Each row is followed by its class.
[ -5  24 -27   9 -14 -22  20 -17   6   3  15  20  -1   2 -19 -48  -5 -26
   7  19  -2  15 -19  12 -33   4   5 -16 -20  45 -38   8  -4 -19  -3 -29
   5 -13 -19  25 -40 -16  43] | (38)
[ 23   0  -8 -22 -20 -49  16 -32 -35  55  18   4  28   1   8  -3   4 -39
   7  25  -4  19 -10  -8 -15   0 -21 -38 -29  24 -11  17 -15  11   7  17
  21 -36 -17   7 -75   0  16] | (103)
[  9   1  -8 -27  -2   1   5  28  -3  30   8  -7  34 -51  10 -33  13 -11
  14  16 -11   0 -18  30   1  -1  38 -37  -1  21  -5 -14  11  -1 -31 -11
 -24 -39   2 -28  -8 -16   9] | (38)
[ 19  10  30  31  11  21  45  -7 -24 -14  26 -20  27 -26  -9  -8   6  42
  31 -38  22  -4   3  58 -61  -3  -9  -7 -25   7  17 -16  -4 -38 -22  12
 -15   2  37  -3   2  39  89] | (75)
[ 22  -3   6  24   8  33  30 -32 -46 -14  12   3  23 -19   1 -52   4 -24
  -3  28  13  28 -14  71 -42 -21   8 -52 -29  32  -7  36  29 -18 -37   4
  29 -22   5   8 -21  30  27] | (98)
[-22   6  20 -17  22  27  38 -28 -21  -7   0 -33  14 -54  -5 -43 -43 -29
 -44 -17 -19   2   8  74 -35 -29 -24   2   7   4  30  13 -10 -19  11  19
  -6 -51  11 -18  -8   6  63] | (121)
[-56 -24 -54 -29 -25   0   5  23  33  36  26  -4  32 -34  -5  20 -15  -3
  49 -17 -11  -6   7 -13  66 -19 -25 -55  52  12   9 -10 -15  22 -50  24
 -38 -21  -2 -70 -26   3 -32] | (75)
[-18  -1 -35 -67 -17 -41   7   8   3  41  30  -5   1 -13  28  -2  45  -7
  27 -12 -16  -7 -16  15 -21 -22 -35  38 -19  32  46  43 -11   4  30  12
  22   0 -19  18 -48 -13  42] | (104)
[-16  33  32 -45  -2  19  52  39 -31  14  -2   6  -9 -12  -9 -38 -14  -5
  -9  -6  -1  -7 -49  85 -38   1 -14  28 -33 -27  -9  21  10 -57 -35   1
   7 -42  -3 -20  -5  16 -51] | (103)
[ 43  19  57  -7 -16   4  34  10   3 -38 -20 -34  -5  14  -9 -42  16  38
 -37  -5  19  18  -1  15 -60 -18   7  33   9 -40 -16   4 -23 -48 -17 -23
 -33 -62  53   4  18  12 -66] | (103)
[-54  -9 -20   0  16  58  43 -34 -55  37   6 -17  16 -19 -54  11   6 -41
   2 -20  -7  -7  -3   2 -24  28 -12  19  31 -26 -27 -18 -24 -19 -16  21
   6 -17  -1 -62 -32  20   3] | (67)
[ 24 -46 -40 -10 -28  21  16 -32 -35   7  20  -1  -6 -32  -5  -1  34 -16
 -35   8 -31  11  13  28  15   1 -42  15  37  -4  58  11   5  18   7  30
 -28   2 -30 -16 -41  10  66] | (170)
[-23 -19 -29 -41   2  41 -28 -20  -6  32  22 -13  16 -24 -14 -12  20 -56
 -13  24 -61 -24  10  12  39   6  -1  18  18   4  -1  -2   3 -25  24   0
 -26 -13   4 -48 -33 -34  46] | (67)
[ 33 -18   5   7  10  33  16 -17 -18  -6   2 -23   2 -33   6  -1   9 -14
  -1   2  17  23 -19  34 -65  13  28  24   5  34 -15 -20  -3  -8 -34  -3
 -20  12  -9  -1 -18  44   3] | (38)
[ 40  -4 -11 -34 -16  23 -21  -7  19  10  49  16  20   0  12   6  30   0
 -26   4 -20 -20  31  26  -5  -3  -6 -36  16  15  10 -15 -26  10  50 -28
   5 -12 -49  23 -55 -31  -3] | (98)
[ 25 -11 -41 -27   2  13   5 -22  19  12  43   0  30  -2  -4   4  -5 -89
   9  36  14  52  -4  41  -2 -12  14 -10  19  18  24   4 -19  -2   5  21
   4 -11 -42  27 -12  29  -2] | (75)
[ -5  -8 -50 -18 -17  31 -31  21 -21  10  18   4   7 -40  34 -17  23 -60
   3   7   9  49 -30   9  26 -21  -9  -1  28 -26  27  27 -14  11  27  21
  -9 -17 -10   0 -13 -25  17] | (104)
[ 54  10  45  15 -14  71  18 -36 -37 -21  11 -11 -18 -32  20 -29  42 -10
 -32  19  -8  31 -34  43 -97   6  36  48  30 -27 -44 -11  22 -40  11 -18
 -22 -49  16  23 -25  13  19] | (38)
[ -9  -1  25 -14 -28  27   3 -48   4 -20   3  -4  -5 -12  -8 -90   1   5
 -33  29 -42 -27  29  34 -34  13  -3   0   7 -55 -22  19   3 -12   3  -7
   1 -34   1 -18 -39 -20 -17] | (98)
[ 20  16 -53  -5  24 -17  35  -8   2  -9  27 -12 -18  27  -7  33 -47  -8
   9 -51  -9 -15 -19 -10 -21 -20  -9   7   0   8  30 -23   4 -15   2 -18
  -1  28  10 -26 -17 -25  36] | (75)
[ 16 -22  -8 -53  -5 -46 -59   4 -43  60   7  -6  10 -39  28 -26 -14 -37
 -18  25   1  35 -11 -33   8 -18 -31  23 -26  84  18  64 -25  23  27  16
  10  -6  -4  -6 -46  -2  50] | (104)
[ 13   9  23 -37  -1 -21   7   1 -29   3  30  -7  24  10   2 -21  12  19
  26  22 -17 -20  14  -2  11  17 -11   1  28  88  38  -8 -18  26 -25  -6
 -13  18   0  -7 -18 -11  55] | (104)
[-30  -1  56 -72  38 -31   9   9 -27  11  27 -15  -1 -10  17 -33 -23 -52
  -9 -29  23  12 -20  56 -33  -7  -4  -3 -46  61  50  39 -57 -69  -7  41
  11   3 -14   4 -21  39 -20] | (104)
[ 21  14  70  41 -13  -6  24  14 -26 -37 -27 -17  10 -33   1 -46 -13  14
  22 -17  55  22  24 -21 -59  -6  48   4 -20  39 -38  37 -18 -15   3   3
 -10 -11  41 -14 -41 -26  17] | (75)
[-42  20 -22 -24 -22  -2  55  -8 -20   0  26  -1  -4   3   8 -16 -17 -35
  11  -8   1   5 -10  32  40  11 -22 -12   5  54  34  24 -42   0 -19  77
  -8  -7  12 -23 -51  37  30] | (121)
[ 14 -39  -5 -51   2   0   9 -26  27  16  47 -25  14 -15   7 -11   7 -51
   3 -23  12 -19  35  10  42 -25  15 -18   1  -3  50   9  12 -27  26  23
  -2   8 -16 -13 -46 -12 -13] | (170)
[ -3   7 -58   3 -48   7  38  20 -24  -4   3 -16  33 -32 -13  12  40 -17
  28 -16  18 -23  -7   4 -21   7 -28 -11  -3   8   3  23 -21   6  32  39
 -16  28   6   7 -31 -29  33] | (75)
[-17   3 -64  18 -16  25 -16  15  -7   5  -2  26 -20 -43   9   3 -34 -40
   5  -1   7  17 -33  11  56  -2 -35   8  48 -43  -4  -9 -21   9  43  33
 -38  16 -25  -8  -1 -16  25] | (38)
[-41  13   7  -7  33  58  49 -20 -38 -16  10  24 -16 -47 -23   3  28   8
  -8 -69  -9 -21  -7  54   8  14   9 -33 -12 -44  -7 -39  29 -81 -21  -3
  -1  -5   2 -22   5  42  -3] | (38)
[ 19  24  27  34  -3  59  59  -2  15   1  10   4   8   9  -3   1  38 -28
 -14  20  -1   4 -41  32 -18  10  18   8   2 -11 -43   5  34 -52  16  22
 -26 -10  -1   3  -5   7  16] | (38)
[ 62  17 -49   4  19  43  41  40 -31 -19  -8 -45  26 -52  15  12  -1 -68
  18 -35  43   9 -20  55 -51 -26  40   0 -31   6  17   0 -27 -22  14   5
  -8  33   8  -9 -34  -8   6] | (75)
[  6   0 107  13  29  63  31  -2 -16  34 -36 -19  19 -19   9 -52  13 -15
   4  41 -25  -9  -2  66 -27  21   5  12   4  -1 -58  21  -8 -26 -30 -33
  -6 -31 -15 -24 -50  41  29] | (67)
[ 30  -1  63   5  43  21  13 -17 -27  -9 -39 -21  -9  19   8 -68 -18 -33
  -8   5  11  18 -11  27  -2  -6 -16  -1   1 -45 -42  39 -23 -33 -17 -79
  20 -25   9  11 -33  19   1] | (67)
[-48  -3  10 -17  39   7  -1 -28  14  31 -12   0 -24  10  42 -25  12 -22
 -11  -1 -35 -16  12  26  30  -5  19 -29   1  11  25   0  11 -10   5   8
  -2 -15 -23 -11 -33  14  24] | (67)
[ 30 -45  -9  -8 -17   4 -71 -10  -9  -3  57  27  -6  -3   4  25  12 -51
 -10  26 -67  28   5  12  41   7  -7 -13 -32  27 -29  -7 -20 -43  15 -29
 -21 -28   1 -16 -31   0  21] | (121)
[-16   8   5 -18 -16  25  25   9 -21   0 -26 -14  -4 -38 -19 -45  22  -5
 -18  -2  25  17  26  14  13 -19   4  34   4 -10 -12  39 -13 -34  15 -14
 -10 -47   4 -32 -53 -16 -13] | (103)
[ 32  25   5 -77  20   4 -30 -31 -61 -17  31  13  25 -22  -3 -31 -57 -45
 -41 -17 -19  13   1  30 -49   8  20 -48 -35  13  22  -8 -11 -20 -24  13
  53 -16  16   8  30  14 -23] | (75)
[ 34   2   0  20  47  53  61 -11 -31 -34   1 -39  24  60   2 -31  37 -43
   3 -14  36 -16  -1  62  -1  11   6 -37  -8 -42  21   5  -6 -30 -10 -35
  21  23 -13  17   2  -6  20] | (67)
[-17 -20 -39  23 -10  21  20 -16 -15 -12 -22 -51 -14 -10   9  -9   4 -47
   6  -6   9 -20  13   1   8   0 -12 -11  40 -28  -1   6 -37   8  38 -18
  -6 -10  -8  -6 -41 -24  -1] | (121)
[ 21   0  31  33  15  39   2 -18  19 -27   6  -3  -9   3 -22  -9 -22  24
 -21 -22  22  22  -1  10 -25 -14 -28  -1  27 -28 -21   7 -37 -39  14 -48
  -2 -10  20  11 -17  23  27] | (98)
[ -6 -21  29 -28   7 -21  18 -10  21 -15  13 -12  -6 -25 -30  32  10 -43
   2 -14 -54  10 -19  24 -73  10  41 -10 -38  19   3 -12 -10 -97 -21 -39
  -6 -17  11 -24 -39 -15  12] | (103)
[-12 -16 -36 -20  -8   1  37 -18 -22  20  24 -17 -12  14   7 -32  11 -23
   8 -20   2  -5  34  34   1 -11  -3  -9  -7  -7  29   7 -22 -14 -15  33
  27 -27 -23 -29 -30  21 -35] | (67)
[ 22 -42 -66 -41   6 -30  -2  -6 -46  46  -4  -2 -25 -49   3 -11  33 -48
 -42  15   3  36  -1 -13  56 -10  29  48  23 -22  32  -3   9   9  39  29
 -47 -43 -28 -39 -21  -1 -36] | (38)
[ 24  20  -8   1   4  41  35 -33 -34 -17   0 -13  27  -4  -8 -44   9 -41
 -46  20 -22  17  -2  22  -1  30  14 -40  -5   7 -11 -11   1  21 -37  -9
  -6 -26  19  -5 -20  25  30] | (121)
[-22  -3 -56 -15 -24 -27  36 -10  32 -32  28  32   3   2 -23  23   7  15
 -25 -46 -41 -16   2   7 -26   7 -30 -26  -6  -7  29 -18 -24  14   2  34
 -32  26 -19 -20 -40 -31  -9] | (98)
[ 12  11  33  -2  24  11  16 -20  -9   5   6 -23   3  -6   0 -23 -27 -12
 -29   7 -52   2   2  60 -35 -19  -7 -49 -11  15   4  -6 -38 -73 -32   6
 -18 -46  25 -29   2  54  22] | (75)
[  9 -12 -40  17  25  -8  35 -40 -33 -37  -5 -38  -7   8  23 -46   2 -29
 -12 -25  58   9 -17  26 -33 -15  -6 -13  30 -30  47   9 -34  29  28 -13
 -29  19 -11  23 -73 -32  27] | (98)
[-41  24  17  11 -13 -38  59 -11  -3   6  17   4 -34  12  -2 -81  -9  16
 -29 -36  -4 -22 -45  32 -41 -15 -16 -64 -12 -21  21  -5  30 -56 -18  -4
 -26 -50  20  27  -9  -1   8] | (170)
[ 22  -9  56  -1 -27  -9   4  -3 -33  22  39 -20 -10 -38 -20 -38 -63  26
  15 -12   6  -3  12   6 -45  -1 -16  16  -3  24 -21   3   6 -31  -5 -40
  43 -70  35  -8   4   7  37] | (121)
[ 23 -32 -37   0  29  25  18 -31 -14  15  32 -27  23  12  15  13  39 -40
 -32   9  40  25  -3  22  11 -22  10 -36  30  43  60  18  -2   7  31  11
 -11  -4 -27   7 -46  -2  53] | (98)
[-22  14 -25 -41  -2   5  23 -13  56  18  -4   1  -1 -36  19 -12 -28 -59
  -2  25 -48  -9 -18  41   4  -9  11 -13  26   4  33  15 -16   7  17  40
  -6   7 -21 -14 -57  -3  15] | (98)
[ -6 -16 -17 -16 -28   8   5 -22  33 -34 -41   2  27 -57  54  12  56  18
 -10  -7 -25  12  30  -9   1   2   4 -57  40  66   9   1 -21  81 -34  38
 -53  30 -23   4 -64  13  10] | (38)
[  8 -21 -25  36  31  38  32 -37 -48 -58   7 -27 -14  17   6  22 -27 -36
 -10 -38   3  34   6  47 -75 -23  11  32 -36  23   4   9 -17  -9 -35  26
  22   9   7 -47 -19  22  -6] | (121)
[-36 -15 -40 -26  -1 -20  14 -22 -17  49  36 -15  30 -35 -11  -9   5 -40
   4  -2  -1  -1 -33  18 -24  16 -10 -47  20  26   8 -29 -29  -3  -7  15
 -35 -24 -24  -6 -40  -1  33] | (38)
[  5   4  60   3  31   6  23  13 -40 -14  -6 -11  27 -16  -4  -3  25  -1
 -10  -5   2  11 -17  28 -47   5   4  -8 -22  42  24  17 -12 -35  -8  20
  -7   6  19  -1  29  11  50] | (104)
[ 11   1  12  17 -23  38 -25  -9 -28  18   7 -18  -4  -5  -4 -63   8  12
   5  42 -11  13 -17  27 -29   0 -14   8   8  12 -33  14   5 -36 -30 -31
   8 -51  51  14  29  40  43] | (67)
[  1 -39   0 -24  -3 -55 -10  -9  -7   6  10   6   0 -34   7  38  -8 -15
  11  -7 -55   1  11 -17  -9  -1 -38  -6  13  60  33 -12 -39  17  -1  19
 -31  30 -28 -21 -34  -5  24] | (104)
[ 11 -17 -19 -17   7  10   3 -12 -12  -3   1   4  18  -9  -8 -17  11 -62
 -53  27  16  38  -8  28  -1   5   8  16 -34  46  16  54   1 -18  23  56
  -3  15 -32   0   6   4  28] | (38)
[  5 -24   6  -6  17  48 -44 -27 -41  27  52 -25  18 -13  -7  19 -58 -37
  26   4  30  14 -15  32 -47   7 -23  40  -4  46 -19   2 -22  -4   4 -14
  50  -1   0   6  -4  35  49] | (121)
[  26  -13   -9  -24   -2   70  -12   13  -28   -5  -17  -14   -2 -114
   25  -19    5  -70  -21   -3   -1   33  -24   82  -54   -2   36  -14
  -13   -5   -6    7   -9  -49   -3    3    7  -13  -20    7  -10   36
   -8] | (38)
[ 15 -17 -12 -28 -34  -1   0 -18  16  27   8  -7  15  -3   7 -15  35  26
 -47  20 -30  -1   9  -6  11  -2 -45  -3  37 -41  24  34 -24  25  34  27
 -17 -42   6 -13 -27  -7  24] | (98)
[-36 -20 -35 -15   7 -14   5   2  -6  41   9 -23  20 -39 -22  -7  68 -15
  -5 -16   1  38 -36  -5 -63   0   9  25 -42  -6  10  15  -3 -33 -11   2
 -15 -27  28  -8  -1  27  33] | (104)
[-23   4  33  -8  16  -9   9 -30   2   1  -9  14  -1  10  -7 -13 -11 -34
   4   5 -45 -25  13  19  -3  -3  -2 -15  -2  -7  -4  16 -25 -24  21   8
   8   5 -19 -12 -44 -22  19] | (170)
[ 10 -10 -32  20   0 -33  34  -2 -39  32  -2 -19 -25  11  30 -15 -26  12
  23 -16  11 -10  33  17  22 -13 -21 -23 -12  14  38  14 -40   9 -10  45
   5  -4 -19 -53 -46  30  20] | (75)
[ 14  32  -4   6  20  30  -8  -6  -7   1 -20 -45  30   1  28 -66   2 -39
  -1  20  18  12   0  65 -58  -5  32  -1 -61 -37   5  28 -46 -24  15  -4
  24 -15  16  -5 -35 -20  68] | (103)
[ 14  10  36 -10  12   8  36 -25 -27  -7  -1   0  76 -57 -11 -33  -4 -62
  -8   9  -1  26  -5  69 -69 -15 -10 -14 -40  -4 -28  26 -16   0   7  48
 -27 -13 -12   6 -42   4  20] | (75)
[-19 -12  -6   8  17  40  48 -43 -27   4  -3   9  16 -55 -40   3  -5 -28
  -6 -35  -3  27 -30   5 -34  -4 -14 -14  23 -25  -2   9  44  -2 -31 -25
  18  -3   3  -9 -38   8  68] | (170)
[-20   9  -4 -15  -8  15   3  -5 -22  -2   2  -3 -31 -12  15  -8  46 -20
  -7  10 -36   6 -16   0  15   8   4  -6  29  20  39  15 -10 -43  18   5
  -4  -8  17   3  -8   4  56] | (104)
[-44  -9  36 -13 -17  -5  39   4 -17  38   0 -15  14   1 -10 -57  31 -29
 -16  11  53  12 -35  21 -27  13  -1   3 -13   8  11  72  -5 -24   9  49
  -1 -26  -5  18 -29  14  10] | (170)
[ 21  10   3  -8  63  25  42  12 -30  14 -33 -45  34  -5  -8   9  22 -29
  -9 -22  33   5 -10  58 -43 -19  14 -10 -41 -33  19  31 -29 -52  10   1
  35 -10  14   0  34  45   8] | (75)
[-34  24 -43 -48   4  26  24 -26  16 -20  36   0  40  57  17 -70  12  -7
  -2   0  -2 -46  16  78  10  -7 -26 -52 -19  17  62  29  13  33 -34  19
  33  32 -39  20 -17 -24  40] | (170)
[-17  10 -54 -15  -5   6  22 -29 -24   8  45  14 -28  14 -39 -46 -29 -86
 -26   1   4  11 -30  -4  16 -17   7   2  30 -16   5   0  19 -42  31 -22
  -3 -29 -18  -2 -44 -53  -6] | (170)
[ 45 -31 -43 -16   0 -40 -25 -11   1   8 -11   3   6   0   6   1  15 -28
  10  26 -73  13  35   8  17  -1 -12 -36 -16  33  16   6 -46  15 -21 -45
  19   0 -20  -8 -33   1  48] | (67)
